The symbols move the units like this.
dida x pimi
dida g tepu
dida b tutu
setu x veni
setu g vere
setu b sibo
gifo x sibo
gifo g bone
gifo b vevo
vere x pine
vere g setu
vere b pimi
gava x pozi
gava g bovu
gava b budo
pimi x vere
pimi g veni
pimi b dida
budo x gava
budo g raza
budo b lifu
limo x bovu
limo g pozi
limo b sutu
veni x tepu
veni g pimi
veni b setu
sutu x limo
sutu g vevo
sutu b bone
tepu x lifu
tepu g dida
tepu b veni
lifu x budo
lifu g tutu
lifu b tepu
vevo x gifo
vevo g sutu
vevo b pozi
bovu x raza
bovu g gava
bovu b limo
raza x tutu
raza g budo
raza b bovu
sibo x setu
sibo g pine
sibo b gifo
bone x sutu
bone g gifo
bone b pine
pozi x vevo
pozi g limo
pozi b gava
tutu x dida
tutu g lifu
tutu b raza
pine x bone
pine g sibo
pine b vere

Rows with their units:
291 -195 34 -339 439 -612 157 -992 346 -290 -117 177 137 398 -80 -1 -300 -78 -81 25 631 141 -123 33 224 -91 157 251 -99 148 -150 77 278 -633 615 16 -205 720 13 354 -564 -275 313 95 -46 -559 -92 608 -376 -223 -143 229 424 -275 -175 -146 -66 713 -129 -150 198 206 -532 -78 185 -113 119 378 313 -644 -24 421 67 -123 -119 -62 534 600 -120 -89 423 -41 26 -13 679 411 -103 364 513 559 -189 -582 597 190 31 712 34 -102 -560 332 -374 -569 -664 -103 54 63 -557 556 -885 40 -298 351 -195 -385 284 -255 -513 -774 237 129 -297 -228 243 -124 560 -378 269 236 -98 369 496 -122 -1030 -156 507 -47: tutu
-176 -305 -255 -196 66 138 -267 -586 -698 -390 -813 964 483 109 423 -61 -306 -217 -61 416 422 61 511 -61 336 33 390 -428 347 385 -360 -171 187 604 -162 -441 -663 214 5 267 -50 -89 367 -247 -250 -447 644 562 -511 -286 -193 -259 293 -379 125 -268 246 299 -6 -138 175 -267 -465 -119 -436 -11 509 621 -215 -488 -413 -156 293 535 123 809 4 -332 -233 -207 84 -29 401 -37 240 -385 32 -775 301 287 318 843 -426 612 -570 279 433 -84 -178 451 291 -208 -762 72 -427 46 409 -304 -340 -145 -528 340 -245 -470 161 -200 251 -483 475 596 -472 -140 820 36 202 -81 -280 719 -211 -744 -30 -556 800 184 518 -325: pimi
-74 -65 -11 140 405 87 -478 -509 -710 -766 -785 470 -315 218 380 -428 -275 77 273 340 290 -14 -9 272 120 -183 77 -314 164 423 -247 -493 725 201 -102 -284 -559 -116 155 421 272 -266 -132 224 151 -988 526 642 -757 -475 3 -184 252 -341 -108 -355 -118 271 -123 403 172 -150 -366 246 -29 282 81 828 3 -305 -314 1 204 309 245 866 -363 -206 -447 -5 112 489 81 -568 221 -69 -127 -594 57 253 182 667 5 455 -264 630 626 -68 -260 500 213 -116 -301 -395 -886 -76 708 -513 -252 -122 -384 265 -10 -170 -135 -413 270 194 126 351 -639 -91 925 167 -55 -370 103 376 -142 -89 -195 -44 483 -123 447 3: setu
-662 373 28 183 -703 614 63 873 -198 350 -215 -212 245 409 168 -69 2 121 542 -94 -411 252 37 -214 -532 39 -129 -82 223 16 312 178 -12 62 -496 -208 158 -475 -240 -469 1131 243 -341 -228 -454 843 222 -238 592 440 174 134 -179 352 85 292 181 -727 327 21 115 -92 383 276 -381 199 -48 54 120 621 -1 -171 -32 -70 -5 -25 62 -282 677 -152 -179 -63 -369 45 -712 -373 -384 -82 -228 -306 -80 309 -182 181 120 -845 90 -216 277 -101 718 294 646 -77 -70 -260 239 -887 127 -302 38 65 478 519 -598 359 107 511 -243 -268 548 61 -281 410 -163 224 -62 -275 247 55 -527 149 667 433 -154 664: bone
356 65 67 -25 540 -473 -250 -1143 -78 -594 -235 258 -128 -318 170 32 354 -294 -372 278 769 -191 -114 117 87 -224 -60 483 21 -360 -142 14 170 -398 275 69 -2 380 628 0 -486 -271 471 252 297 -148 -14 706 -665 -112 -318 340 331 -529 130 -164 -288 694 319 346 352 480 -462 262 626 -413 275 172 218 -533 460 -76 -121 -19 -28 265 47 148 -700 86 61 452 206 -504 496 312 -119 398 380 580 72 -506 337 -156 -76 536 68 -227 -208 343 -286 -281 -441 -155 218 277 -566 622 202 349 -105 214 -455 144 -5 -28 -388 -391 0 65 -717 -285 501 -239 312 -215 412 360 165 349 303 -570 -563 -301 410 -533: gifo
-131 365 248 -156 -754 93 445 900 524 433 168 -291 49 -66 -163 446 8 76 297 -192 -669 -68 215 -373 -670 492 -353 -261 128 -264 -227 253 -500 -108 -240 234 395 -135 -232 -398 480 396 -288 410 -124 1019 148 -647 676 363 87 -12 -681 209 -48 133 -141 -348 174 -193 24 355 409 233 -499 -199 42 -180 522 530 575 -228 -28 -164 -31 -614 -113 -258 730 -241 -219 -109 -346 551 -158 -287 -71 71 -272 -576 -103 -57 175 -154 -65 -831 -125 58 745 -339 -6 272 974 -300 628 -52 128 -291 609 231 -39 -503 224 670 -188 104 -204 436 -690 -448 386 273 -580 23 -599 418 -408 -396 -84 453 -460 788 -272 109 -781 172: budo
-498 447 8 133 -595 -227 239 1105 252 545 370 -313 -64 87 -34 248 -165 515 176 -227 -647 406 -94 -372 -57 306 -550 -234 -14 95 -79 310 -242 312 -365 40 476 -571 -237 -243 132 377 -300 -54 -215 744 -330 -521 897 192 679 -40 -666 156 -95 452 -29 -403 257 -413 -29 -197 506 151 -145 -122 -426 -858 -359 319 138 354 -61 -3 -108 -552 -162 211 314 183 -422 -385 -312 110 -92 -199 74 82 -181 -500 26 -141 -104 -229 228 -926 163 64 79 -834 92 56 433 108 341 -148 286 -45 182 141 249 -365 193 257 2 291 472 399 -475 -599 865 3 -167 102 -386 115 -271 -505 -187 230 -140 703 -16 73 -680 467: sutu

From each start, follow one symbol. Which unit do you reach?
Answer with the unit's name.
---
-437 214 117 198 -482 23 325 687 200 538 784 -410 272 158 -241 493 25 91 126 -214 -721 522 108 -484 22 535 -209 -7 -87 -533 272 352 -327 -104 158 -200 98 -517 68 -236 340 507 91 30 -174 834 -228 -706 851 589 126 -7 -379 344 86 510 126 -580 -478 -385 102 14 740 -242 -52 117 -602 -504 -113 576 533 17 -205 64 -107 -212 -210 111 505 177 -176 -81 -211 668 -644 -27 114 44 -320 -202 66 -213 160 -534 180 -901 -95 -212 364 -729 -213 248 254 297 566 -132 115 67 667 55 584 -359 463 153 -426 38 -1 418 -398 -225 718 316 -509 571 -480 192 94 -548 -136 468 -182 615 263 183 -446 665
b -> bone
---
-172 -73 56 -58 118 360 -329 91 -897 -189 -633 41 -147 -74 662 84 -381 456 19 641 30 240 211 -82 142 331 -27 -191 676 231 -175 -213 98 377 -299 -880 -479 -292 -564 318 534 -249 -298 -644 -538 -368 719 -7 -37 -474 336 -115 185 174 269 -148 -292 -290 -33 -151 368 -632 41 -368 -218 51 -3 530 -139 -153 -732 85 513 647 343 929 -613 -138 372 95 178 304 -304 -430 -460 -166 427 -725 -109 131 360 784 -397 586 -3 -221 397 -196 110 288 445 -245 134 -23 -597 -188 622 -310 32 -187 -59 -56 179 -304 -51 -64 332 -64 247 482 -53 -270 720 792 -91 -412 -150 262 -325 -319 -31 -542 1247 329 275 185
g -> pimi
---
406 -435 250 -252 383 -167 -574 -539 -247 -198 -159 531 -184 -360 190 -270 102 -243 -60 -44 455 -353 -87 227 -79 -508 81 206 195 -28 143 -102 277 157 141 17 -236 665 5 513 -518 -400 154 145 310 -502 -26 1040 -940 -287 -214 179 573 -691 -156 -353 184 347 393 69 231 106 -729 282 49 258 339 685 -241 -613 -358 317 10 402 153 653 103 180 -500 346 463 99 390 -537 32 108 -234 48 410 409 -27 199 -192 303 -372 670 371 46 -364 546 -105 -272 -613 96 -423 166 -554 309 -367 -337 -504 -62 -497 -447 82 -369 -46 31 326 20 -851 -451 369 -239 272 -344 -98 484 512 -265 484 -377 196 -10 495 -300
b -> tutu
---
526 -356 32 -324 543 138 -427 -1091 -337 -634 -306 415 -318 57 558 -147 -262 -37 -389 259 389 3 -14 459 286 -313 154 108 103 474 -201 -256 577 -27 274 -550 -80 547 -69 434 -692 -376 667 -290 -45 -682 121 592 -781 -599 337 -188 521 -240 -98 -291 -197 355 -294 -166 176 42 -483 12 357 127 272 331 89 -644 -29 -36 269 162 78 505 190 239 -631 98 95 176 193 -16 465 54 256 -257 224 479 -140 357 47 247 -134 922 -132 209 -277 740 -423 -350 -728 -162 -429 108 210 413 -768 286 -167 -36 -223 -582 713 -267 156 -517 555 439 -880 -407 253 -171 96 -506 -26 476 -152 -154 237 -391 -204 -72 561 -478
x -> setu
---
-225 42 5 121 -73 -298 772 175 1005 472 580 -285 191 -387 -45 333 216 -375 175 -393 -399 12 -316 -358 -259 -164 -102 231 -203 -233 141 283 -508 -170 -144 703 386 -546 -22 -617 46 438 32 588 -203 1212 -251 -565 860 387 48 -51 -197 219 -192 194 71 -136 67 418 -72 297 400 -231 -347 -131 -137 -371 3 213 628 -316 -432 -381 -3 -545 631 -80 256 155 -180 114 -80 348 100 208 -170 689 -395 -98 218 -499 189 -239 331 -615 -522 88 108 -626 131 57 573 -235 467 92 -588 -25 686 118 521 -559 245 353 -53 14 183 236 -480 -248 466 33 -944 -265 -685 532 -16 -392 -226 229 -315 861 -613 -368 -604 -423
b -> sutu
---
-655 44 56 93 -708 527 57 985 -213 658 -126 -128 -1 153 87 143 136 -65 228 -145 -573 360 99 56 -307 -42 -163 -620 295 311 583 138 -321 82 -761 -152 118 -475 -461 -386 726 276 -574 8 -425 906 531 -510 731 419 166 -248 -118 525 -14 66 46 -726 292 187 173 -27 316 3 -438 209 131 -156 73 859 -231 40 -164 77 249 118 -86 -373 650 -303 -511 -63 -708 9 -176 -190 -297 -354 -557 -206 49 264 -215 346 -152 -1005 108 -94 520 -166 440 543 438 -76 -344 -61 93 -668 82 -198 396 -261 151 455 -158 723 394 682 -134 -307 488 270 -276 400 -343 705 -180 -163 40 336 -282 -239 1025 -102 -490 605
x -> sutu
---
-438 395 -141 104 -487 577 283 686 -115 556 413 -48 73 159 144 74 -138 197 -61 -299 -469 481 483 -168 -307 240 -269 -466 110 -143 295 213 -253 155 -191 151 190 -935 -257 -348 311 455 -243 -32 -414 675 336 -551 556 60 262 54 -430 115 361 336 172 -910 -328 -407 187 71 335 -169 -69 266 -721 -418 -252 283 200 15 177 290 -157 -109 -11 -59 50 224 80 -45 -239 97 -390 -718 368 -184 -106 -182 59 149 -286 36 71 -904 21 77 550 -578 -58 263 609 -253 76 -213 333 -664 532 -221 226 -250 369 268 -566 308 348 412 -236 -342 805 251 212 368 -290 220 -310 -746 -354 -435 -401 284 594 202 -688 553
x -> budo
---
-792 311 42 240 -444 452 276 988 -323 592 500 -245 -87 141 6 101 -86 504 363 -207 -502 230 -17 183 -153 423 -43 -329 -40 262 -170 141 -139 78 -796 -9 205 -550 -214 71 564 616 -216 -47 -176 682 247 -402 842 585 539 -185 -553 180 326 -3 -297 -704 -371 -237 94 -322 362 -453 -412 359 -124 -409 -247 597 282 -50 525 427 -121 217 -19 -81 605 553 -34 -47 -459 48 -592 -312 538 -370 -187 -784 73 335 -533 -214 -394 -1160 277 117 498 -584 75 -59 200 211 70 57 523 -639 521 -237 398 -312 497 24 -17 62 213 594 -135 -249 725 165 -177 411 -386 49 -380 -612 -278 -27 -658 420 720 118 -665 400
x -> budo
---
481 -493 83 44 437 240 -330 -875 -424 -654 -210 476 440 -100 -44 -363 -146 -308 -600 172 625 -200 -56 173 318 -234 293 -52 -259 383 -357 -404 587 -63 287 -302 -178 332 -66 -32 -199 -32 18 -388 315 -808 216 344 -812 -706 -203 -268 796 -268 188 -386 -46 129 -197 -5 59 -498 -465 -632 100 180 561 863 74 -690 -470 -28 579 241 152 664 191 -4 -570 103 388 -48 591 -292 465 27 -4 -353 -27 325 173 282 -94 51 -304 743 51 -307 -401 561 28 -157 -446 118 -425 349 -94 262 -861 86 -55 443 -188 -615 335 -160 -100 -459 366 135 -1014 -108 790 -424 321 -123 35 628 170 -395 380 -76 -98 195 402 -419
x -> setu
---
-327 -558 123 45 246 312 -252 0 -683 -336 -220 -21 135 372 734 -375 -59 103 -36 490 20 393 326 327 422 144 352 -283 466 427 18 132 369 760 -310 -547 -357 -140 -514 477 515 -250 -245 -430 -278 -473 522 171 -204 -422 30 -59 470 122 -112 -65 -193 -98 -288 -127 46 42 -198 -216 -189 310 -23 363 -250 -29 -548 -388 811 742 137 536 -495 -546 532 -72 125 143 -414 -47 -233 -402 68 -1133 33 205 409 637 -270 330 -578 -124 585 -103 112 279 203 30 -49 556 -591 -5 703 -474 -289 165 -9 183 -210 -387 4 18 139 191 463 440 300 -179 702 516 141 -209 -107 304 -113 -314 -291 -837 1021 255 405 374
b -> setu
---
-314 520 275 200 -578 67 291 879 306 537 234 -532 -101 -19 -316 453 -304 247 -273 -357 -149 258 -194 -357 24 219 -199 -113 -144 -178 497 421 -487 214 36 -21 309 -468 -268 -283 477 378 -125 -44 -472 828 12 -722 692 596 443 132 -405 -40 423 819 3 -461 -239 -128 -16 51 558 -167 15 338 -158 -619 -155 839 146 65 47 -349 -327 -838 383 211 132 -76 -229 -274 106 523 -296 -88 630 146 -116 -544 195 26 -50 -164 -39 -839 382 36 319 -807 319 221 640 88 589 -278 127 -206 457 113 254 -299 659 132 -227 221 -111 -30 -93 -230 556 474 -638 450 -220 152 -92 -642 170 475 -136 521 29 68 -432 166
b -> bone
---
173 -156 -221 151 -406 878 -100 481 -822 -221 -859 200 267 465 652 -22 -45 123 214 600 -190 -263 407 160 204 -72 145 -154 537 0 -127 -562 205 336 -193 -650 -228 -426 -444 163 267 190 -105 -106 63 -276 757 127 -509 -219 -22 -91 39 131 199 -422 61 -407 185 245 150 261 62 285 -187 96 -235 441 29 163 -466 5 421 589 303 939 -371 -95 525 -234 -269 85 -135 -391 -512 -669 -72 -835 -214 339 4 892 -450 299 -542 -39 836 -30 103 687 360 48 206 15 -674 -383 843 -575 -6 -127 -325 596 288 118 176 236 67 250 341 65 -5 -43 133 542 184 -187 -174 452 -319 -201 -502 -389 983 207 -39 69
g -> setu
---
790 79 204 8 636 -589 -364 -1153 20 -429 -333 148 -140 -248 -507 49 80 -1 16 107 220 -534 -187 266 -278 -509 99 510 61 -228 -87 133 294 8 584 103 1 693 247 -31 -683 -261 130 285 119 -807 -312 612 -595 -26 -222 135 485 -421 -6 -108 -206 715 239 443 134 40 -491 509 396 -150 10 149 -90 -278 -9 56 -62 5 -77 151 133 48 -887 58 136 -225 200 -45 461 202 113 412 304 390 175 -114 443 -146 121 660 -61 203 -296 330 -600 -194 -925 167 72 0 -600 360 -425 -22 -288 308 -262 205 -102 -89 -359 -559 251 180 -698 -100 261 -874 668 -124 231 51 -147 -264 144 -311 -158 -366 223 -538
g -> bone
---
-100 -234 49 36 59 826 -208 366 -1256 94 -500 593 -419 291 703 76 -69 73 77 433 116 329 185 463 49 -228 203 -222 437 242 -129 -190 342 -40 -50 -202 -293 -399 -477 -463 669 -376 -85 -81 -144 -450 523 -69 -434 -147 26 -100 304 -83 -39 -721 50 -77 61 305 90 -181 -272 -73 40 206 -126 579 -5 -360 -293 -569 359 443 119 757 -281 -407 281 153 -156 91 -97 -438 -366 -514 -413 -658 165 -40 -96 540 -659 429 -286 463 491 -149 -257 481 382 154 -45 -75 -445 -52 485 -658 -124 -1 -102 269 191 448 -20 97 -44 463 331 120 -188 -65 434 457 34 -214 -51 575 -180 -770 -884 -465 1267 -157 166 430
g -> setu
---
-445 252 -13 163 -536 606 65 1237 -136 562 52 -251 179 368 276 200 -425 -74 132 -86 -381 127 127 -27 -40 92 -3 -103 2 110 320 377 44 114 -597 -202 -66 -285 -422 -500 811 250 -517 -164 -136 791 523 -488 670 502 174 -29 -504 557 263 122 -54 -773 -141 238 -151 -199 669 129 -495 -143 -159 -190 305 432 273 170 40 322 387 -539 -185 -180 838 -233 -561 94 -343 126 -500 -411 -277 -99 -214 -107 -128 426 -204 119 -50 -620 152 -53 221 -5 432 182 495 -88 70 -36 342 -529 245 109 220 -9 326 137 -157 158 289 434 -375 30 705 120 -46 552 -448 -11 -554 -1 104 -18 -567 -125 622 221 -572 459
x -> sutu
---
304 -57 -451 -251 37 -775 240 -1019 746 -55 68 -141 -278 -484 -575 -76 -343 234 81 -664 460 202 32 6 231 -18 -214 315 -489 -333 103 118 -24 -79 656 522 139 730 894 203 -808 -502 624 -19 204 -194 -540 -89 -85 -275 6 94 390 -221 -195 413 -75 659 89 35 -104 -147 -652 -225 178 -282 -236 -62 11 -351 79 541 -474 -231 -139 -454 508 356 -731 -112 574 -203 542 434 741 354 -35 604 603 31 7 -633 944 -167 273 250 -570 135 -104 -277 -201 -660 -255 266 528 175 -814 605 -405 -173 20 -54 -245 -486 249 -170 -221 -386 -181 -397 -247 285 -216 -774 -22 -137 58 28 181 623 800 -113 -873 -74 212 -480
g -> sutu
---
-126 175 -264 -407 82 266 -257 612 -814 -336 -381 214 -107 416 721 -337 -204 -144 265 136 -94 202 7 256 179 343 -30 -481 490 239 -502 -239 -7 368 -358 -894 -210 4 -637 155 233 -120 101 -304 -595 -39 450 319 -108 -236 132 -55 66 -167 201 -145 -84 -401 -111 -139 101 -416 -57 -249 -290 169 -107 372 -95 -20 -246 -128 566 828 210 661 -385 -46 400 -350 -197 229 6 -196 -191 -395 149 -254 -56 66 65 560 -495 211 -335 -101 626 29 468 338 642 214 -318 5 -697 183 571 -312 5 40 -213 -426 189 -106 220 458 238 447 545 -35 -107 76 279 495 156 -386 138 310 142 -254 -165 -680 906 581 445 500
b -> setu
---
-435 252 -37 365 -278 783 239 1114 -178 548 444 -218 15 8 208 -19 -323 314 97 -217 -46 74 102 -115 159 15 -127 -321 -45 -196 156 183 150 50 -191 -18 161 -919 -278 357 573 292 -89 -23 -327 928 311 -681 753 366 119 -134 -692 154 26 256 -9 -931 -282 -540 189 -452 149 -382 -342 313 -387 -414 -526 481 -158 -132 249 291 343 -33 64 -249 264 -44 -237 -102 -300 243 -280 -218 32 -23 -89 -621 -254 -20 -393 -188 -81 -518 114 -27 268 -17 241 268 406 -107 -129 -251 684 -666 12 -467 287 -29 194 265 -31 120 554 574 -13 -297 578 91 -37 767 -390 43 -242 -680 -142 -124 -495 740 784 213 -582 482
x -> budo
